Below is a small trained network, with its code and all its weights. Each question gives an input and a class and asks what happens when units are switched off, that is, made to give their printed mean instead of their output.

import numpy as np


def w(rows, s, z=0):
    codes = np.array(rows[::2]) - 128.0
    scale = np.full(codes.shape[1], s)
    scale[-1] = z or s
    return codes * scale


def norm(h):
    return h / np.sqrt((h * h).mean(-1, keepdims=True) + 1e-5)


def f(y):
    return y / 2 * (1 + np.tanh(0.7978845608 * (y + 0.044715 * y**3)))


def log_softmax(a):
    a = a - a.max(-1, keepdims=True)
    return a - np.log(np.exp(a).sum(-1, keepdims=True))


def net(x, mask):
    res = np.array(x, float).reshape(1, 8) / 4 @ E
    u = 0
    for l in range(2):
        y = f(norm(res) @ A[l][:, :-1].T + A[l][:, -1])
        res = res + np.where(mask[u : u + 5], y, B[l][:, -1]) @ B[l][:, :-1]
        u += 5
    return log_softmax(norm(res)[-1] @ U[:, :-1].T + U[:, -1])


A, B = {}, {}
E = w([
[144,137,164,83,104,190,192,144,177,224,108,109],'x0',
[150,92,210,165,169,135,156,74,183,106,45,128],'x1',
[112,115,103,79,139,105,123,48,101,41,65,50],'x2',
[142,137,122,94,129,179,35,99,111,47,57,132],'x3',
[75,177,86,45,114,141,106,86,100,126,121,174],'x4',
[73,85,126,70,59,144,127,135,170,166,187,179],'x5',
[99,119,68,210,119,3,144,157,128,122,164,119],'x6',
[120,108,141,143,136,113,100,87,156,172,113,121],'x7',
],0.0029)
A[0] = w([
[92,168,72,92,115,132,150,142,74,136,167,125,157],'L0N0',
[166,139,162,92,156,254,67,110,106,52,47,94,64],'L0N1',
[185,150,98,212,168,73,131,185,78,43,132,71,35],'L0N2',
[159,159,170,181,118,136,170,227,112,212,205,143,248],'L0N3',
[152,83,203,199,157,93,43,68,155,70,113,189,1],'L0N4',
],0.0044,0.00071)
B[0] = w([
[141,89,125,128,117,138,116,174,153,104,142,173,162],'L0N0',
[201,118,175,83,137,78,215,68,126,146,193,174,239],'L0N1',
[85,190,165,110,183,114,166,42,49,99,48,100,217],'L0N2',
[253,77,132,124,132,180,144,135,171,141,148,170,254],'L0N3',
[89,89,43,146,171,218,183,205,150,114,111,123,198],'L0N4',
],0.006,0.0042)
A[1] = w([
[4,70,123,86,87,65,154,80,118,111,150,94,122],'L1N0',
[55,160,115,183,183,112,110,147,90,88,54,110,2],'L1N1',
[156,110,200,67,133,120,156,61,155,153,95,80,186],'L1N2',
[74,162,191,92,97,158,122,87,153,190,117,191,90],'L1N3',
[108,163,98,80,92,117,1,144,73,74,175,189,101],'L1N4',
],0.005,0.0021)
B[1] = w([
[218,143,141,161,123,157,129,170,187,147,141,220,177],'L1N0',
[62,167,76,129,145,242,114,164,152,99,77,95,188],'L1N1',
[122,125,110,127,133,1,138,96,84,135,169,164,253],'L1N2',
[120,152,132,173,216,116,177,96,69,35,61,111,162],'L1N3',
[21,25,90,158,31,19,95,82,166,162,117,77,151],'L1N4',
],0.0051,0.0039)
U = w([
[87,206,242,112,87,162,26,178,140,153,146,32,1],'0',
[198,145,198,68,186,63,232,25,76,97,149,181,183],'1',
[14,72,89,115,3,36,40,114,145,138,155,129,160],'2',
[133,208,192,157,142,137,90,144,94,177,71,26,61],'3',
[2,163,78,171,204,194,127,139,99,36,32,78,157],'4',
[112,208,153,146,95,119,71,180,147,127,154,92,29],'5',
[234,52,145,136,104,202,142,233,222,205,215,216,160],'6',
],0.0063,0.0044)

Each question gives the input, the list of numbers given to net, and the class t.
The units are the neurons (one row each of A and B). Each row of codes is followed by its name. A weight is (code - 128) times the scale printed after its matrix; where a second scale follows, it is the last column's (A, B and U).
mask holds one flag per neuron, layer by layer. A switched-off neuron (its flag False) gives its mean, the last column of its row in B, instead of its output. The means were averaged over made-up inputs and are rounded, as every weight is.
A unit's drop is (log p(t) with every unit on - log p(t) with that unit switched off) / (log p(t) with every unit on - log p(t) with every unit switched off).
The circuit of an input: a set's keep is (log p(t) with only the set's units on - log p(t) with every unit switched off) / (log p(t) with every unit on - log p(t) with every unit switched off). Starting from all 10 units, units are removed one at a time, each time the one whose removal leaves the highest keep (on an exact tie, the one counted first), for as long as the keep stays at least 0.8.
units of the circuit, in order: the units of the circuit, biggest drop first
top k neurons: the k neurons with the biggest drops, biggest first
top k neurons in layer l: the k neurons of layer l with the biggest drops, biggest first
drop when u is switched off: that unit's drop, to one decimal
input [5,1,0,2,4,-1,6,-1], class 6: top 3 neurons => [L0N2 L1N2 L1N0]
input [-6,-5,-6,8,-3,-1,1,-6], class 4: top 3 neurons => [L0N2 L1N1 L1N2]
input [4,-6,-1,0,2,1,-7,3], class 1: units of the circuit, in order => [L1N3]
input [1,-4,6,-2,-6,3,1,8], class 6: top 4 neurons => [L1N0 L0N1 L0N3 L0N2]
input [-7,0,-7,2,3,0,4,-2], class 2: top 3 neurons => [L1N4 L1N3 L0N0]
input [2,-5,-4,0,8,-5,3,-3], class 2: top 3 neurons => [L1N4 L0N1 L0N4]
input [-1,-7,8,-7,2,3,0,-6], class 2: units of the circuit, in order => [L1N4 L0N1]
input [-5,-5,-2,8,-6,8,-8,4], class 1: top 2 neurons in layer 1 => [L1N3 L1N1]
input [-8,8,0,1,-6,-8,-5,4], class 4: top 2 neurons in layer 1 => [L1N1 L1N0]
input [-2,-5,2,-4,-1,-6,3,1], class 4: top 2 neurons => [L0N1 L1N1]
input [-8,3,2,1,3,-3,1,-7], class 4: units of the circuit, in order => [L1N1 L0N3]
input [-5,5,8,-7,-6,-3,-3,-1], class 4: top 2 neurons in layer 0 => [L0N3 L0N4]
input [0,2,6,5,-4,7,4,7], class 6: top 2 neurons => [L1N0 L0N2]
input [-2,-7,-4,3,6,-4,3,-4], class 2: units of the circuit, in order => [L1N4]
input [-7,-2,-3,-6,2,1,-1,-1], class 6: top 2 neurons => [L0N3 L1N2]
input [4,-1,-1,2,-2,-4,6,8], class 3: top 2 neurons => [L0N1 L1N3]
input [-6,-1,-1,2,0,2,2,-8], class 4: top 2 neurons => [L0N2 L1N1]
input [-1,2,-8,7,-6,-2,1,-7], class 1: top 2 neurons in layer 1 => [L1N1 L1N0]
input [-7,-8,4,4,5,5,-3,-4], class 2: drop when L1N4 is switched off => 0.4
input [-5,-8,0,2,-3,8,-2,3], class 2: units of the circuit, in order => [L1N4]
input [-7,-8,0,1,-4,3,-2,-4], class 2: drop when L1N4 is switched off => 0.4
input [-6,7,-2,-6,6,-5,3,-3], class 4: drop when L0N2 is switched off => 0.0
input [-8,8,8,3,-7,-3,7,-6], class 4: drop when L0N4 is switched off => 0.1
